Below is a small trained network, with its code and all its weights. Each question gives an input and a class and asks what happens when units are switched off, that is, made to give their printed mean instead of their output.

import numpy as np


def w(rows, s, z=0):
    codes = np.array(rows[::2]) - 128.0
    scale = np.full(codes.shape[1], s)
    scale[-1] = z or s
    return codes * scale


def f(y):
    return np.maximum(y, 0)


def log_softmax(a):
    a = a - a.max(-1, keepdims=True)
    return a - np.log(np.exp(a).sum(-1, keepdims=True))


def net(x, mask):
    res = np.array(x, float).reshape(1, 8) / 4 @ E
    y = f(res @ A[0][:, :-1].T + A[0][:, -1])
    res = res + np.where(mask, y, B[0][:, -1]) @ B[0][:, :-1]
    return log_softmax(res[-1] @ U[:, :-1].T + U[:, -1])


A, B = {}, {}
E = w([
[79,54,126,223,130,72,134,202],'x0',
[120,214,218,151,190,144,218,167],'x1',
[126,121,122,132,141,133,130,123],'x2',
[89,132,184,26,203,115,64,212],'x3',
[14,147,148,66,103,70,153,64],'x4',
[125,127,128,130,130,129,130,130],'x5',
[124,86,254,142,90,216,98,95],'x6',
[125,128,127,127,130,133,131,131],'x7',
],0.0085)
A[0] = w([
[127,166,82,112,142,92,129,202,154],'neuron 0',
[90,99,182,89,182,140,68,184,146],'neuron 1',
[127,135,98,104,149,48,115,119,192],'neuron 2',
[215,121,125,140,133,124,97,167,27],'neuron 3',
[130,133,154,92,150,138,233,175,15],'neuron 4',
[129,122,128,92,143,105,24,171,14],'neuron 5',
[84,56,131,188,88,60,83,184,110],'neuron 6',
[110,105,120,138,108,126,124,160,53],'neuron 7',
[143,176,70,163,134,99,155,158,106],'neuron 8',
[110,146,161,156,151,115,151,157,82],'neuron 9',
[247,140,114,140,154,185,92,221,133],'neuron 10',
[158,117,118,147,81,124,189,73,83],'neuron 11',
[127,187,171,152,168,125,157,147,1],'neuron 12',
[151,137,100,71,105,166,91,93,76],'neuron 13',
[88,94,150,72,141,108,210,94,208],'neuron 14',
[104,167,40,142,155,118,177,122,153],'neuron 15',
[37,144,144,75,90,36,137,83,35],'neuron 16',
[83,97,156,193,106,84,149,176,84],'neuron 17',
[76,131,175,150,95,161,99,73,200],'neuron 18',
[147,109,172,100,124,151,118,145,132],'neuron 19',
[206,169,158,96,101,141,107,93,122],'neuron 20',
[136,160,98,137,45,91,67,139,57],'neuron 21',
[122,173,130,99,118,137,85,156,143],'neuron 22',
[129,172,114,91,149,201,118,99,44],'neuron 23',
[108,89,135,140,124,102,128,154,42],'neuron 24',
[135,182,168,150,112,131,191,173,43],'neuron 25',
[142,66,73,95,74,130,40,125,12],'neuron 26',
[132,193,148,159,196,190,188,139,83],'neuron 27',
[130,150,105,62,141,165,152,72,59],'neuron 28',
[125,142,138,78,168,77,91,157,79],'neuron 29',
[135,153,108,188,42,112,189,97,16],'neuron 30',
[125,119,162,74,177,100,118,149,1],'neuron 31',
[102,75,187,178,104,182,115,148,246],'neuron 32',
],0.011,0.0047)
B[0] = w([
[182,197,160,89,89,156,30,178,217],'neuron 0',
[130,175,120,236,114,162,83,53,228],'neuron 1',
[202,127,185,130,85,104,17,124,219],'neuron 2',
[83,78,128,158,91,72,201,208,176],'neuron 3',
[93,55,153,79,121,181,190,28,185],'neuron 4',
[82,92,133,181,186,234,171,50,179],'neuron 5',
[143,208,75,62,193,112,199,128,255],'neuron 6',
[106,154,73,104,136,114,164,131,148],'neuron 7',
[177,151,150,87,49,158,81,162,211],'neuron 8',
[137,108,105,46,159,132,154,70,173],'neuron 9',
[102,93,192,230,27,48,218,170,248],'neuron 10',
[44,192,136,228,187,232,44,83,202],'neuron 11',
[96,44,143,69,116,163,182,122,182],'neuron 12',
[99,149,116,79,200,90,176,135,178],'neuron 13',
[192,58,124,188,35,80,124,166,217],'neuron 14',
[196,101,164,88,149,151,5,200,232],'neuron 15',
[102,34,179,231,108,54,177,242,228],'neuron 16',
[84,206,6,75,197,110,136,136,215],'neuron 17',
[200,127,166,107,14,97,53,211,210],'neuron 18',
[147,143,93,133,117,123,35,158,169],'neuron 19',
[97,183,27,97,150,52,130,191,193],'neuron 20',
[125,80,146,87,81,197,165,86,172],'neuron 21',
[116,142,129,185,121,136,86,74,170],'neuron 22',
[109,186,24,104,152,119,165,204,174],'neuron 23',
[69,169,87,91,213,121,161,117,158],'neuron 24',
[131,76,140,14,165,161,143,9,191],'neuron 25',
[101,5,174,3,159,166,197,10,216],'neuron 26',
[137,41,113,65,112,122,140,92,225],'neuron 27',
[50,200,35,156,189,60,170,165,184],'neuron 28',
[99,146,159,222,147,233,106,106,191],'neuron 29',
[48,144,134,204,152,253,112,85,215],'neuron 30',
[87,125,72,181,154,209,155,74,172],'neuron 31',
[188,211,159,47,138,89,38,193,241],'neuron 32',
],0.0054,0.0096)
U = w([
[80,172,132,230,160,255,128,124,68],'0',
[125,31,147,10,139,153,195,105,70],'1',
[209,173,165,79,96,120,53,205,92],'2',
[109,79,153,238,91,17,232,202,72],'3',
[88,253,64,80,207,60,207,174,85],'4',
[169,157,140,141,132,104,135,144,245],'5',
[163,152,141,135,125,106,140,152,234],'6',
],0.0086,0.011)

Each question gives the input, the list of numbers given to net, and the class t.
The units are the neurons (one row each of A and B). Each row of codes is followed by its name. A weight is (code - 128) times the scale printed after its matrix; where a second scale follows, it is the last column's (A, B and U).
mask holds one flag per neuron, in row order. A switched-off neuron (its flag False) gives its mean, the last column of its row in B, instead of its output. The means were averaged over made-up inputs and are rounded, as every weight is.
A unit's drop is (log p(t) with every unit on - log p(t) with that unit switched off) / (log p(t) with every unit on - log p(t) with every unit switched off).
The circuit of an input: a set's keep is (log p(t) with only the set's units on - log p(t) with every unit switched off) / (log p(t) with every unit on - log p(t) with every unit switched off). Starting from the 12 units with the biggest drops (on a tie, the unit counted first), units are removed one at a time, each time the one whose removal leaves the highest keep (on an exact tie, the one counted first), for as long as the keep stays at least 0.8.
units of the circuit, in order: the units of the circuit, biggest drop first
unit that matters most: the unit with the biggest drop
top k neurons: the k neurons with the biggest drops, biggest first
input [-8,6,3,-6,8,1,6,-5], class 3: unit that matters most => neuron 14
input [2,8,-1,-7,-5,-6,1,6], class 1: top 2 neurons => [neuron 27; neuron 25]
input [-6,-4,-1,4,2,1,-7,-7], class 2: top 4 neurons => [neuron 2; neuron 0; neuron 15; neuron 6]
input [-1,5,1,8,4,6,8,-4], class 0: top 2 neurons => [neuron 1; neuron 31]
input [8,-4,-4,1,3,7,-5,4], class 4: top 2 neurons => [neuron 6; neuron 17]
input [-2,-3,2,2,-6,-7,2,5], class 3: units of the circuit, in order => [neuron 10; neuron 3]
input [3,-1,1,-6,3,-6,-8,-7], class 2: units of the circuit, in order => [neuron 15; neuron 8]
input [8,4,-6,-6,3,-4,-6,0], class 4: top 2 neurons => [neuron 17; neuron 6]
input [7,6,8,2,-6,3,-8,7], class 2: top 4 neurons => [neuron 0; neuron 8; neuron 15; neuron 26]
input [-3,-4,0,7,7,2,-4,3], class 0: units of the circuit, in order => [neuron 29; neuron 5]
input [-7,3,-4,5,-3,-5,-1,0], class 4: units of the circuit, in order => [neuron 20; neuron 23]
input [-3,5,-7,7,6,-4,-3,-7], class 0: top 2 neurons => [neuron 29; neuron 31]
input [-7,-3,-3,2,3,-4,5,6], class 4: units of the circuit, in order => [neuron 28; neuron 20]
input [-4,8,0,-7,7,2,6,2], class 1: units of the circuit, in order => [neuron 25]
input [-7,-2,4,8,2,-7,4,8], class 0: units of the circuit, in order => [neuron 1; neuron 5]
input [-5,-4,4,6,-5,-2,-6,2], class 0: units of the circuit, in order => [neuron 5; neuron 29]
input [0,4,-4,2,-7,7,-5,3], class 3: top 3 neurons => [neuron 10; neuron 3; neuron 32]
input [-8,2,-6,2,-6,0,2,3], class 4: units of the circuit, in order => [neuron 20; neuron 23]
input [-8,-5,1,2,8,-2,-2,7], class 3: top 2 neurons => [neuron 16; neuron 14]
input [2,0,4,-7,-8,-7,4,-7], class 3: units of the circuit, in order => [neuron 10]
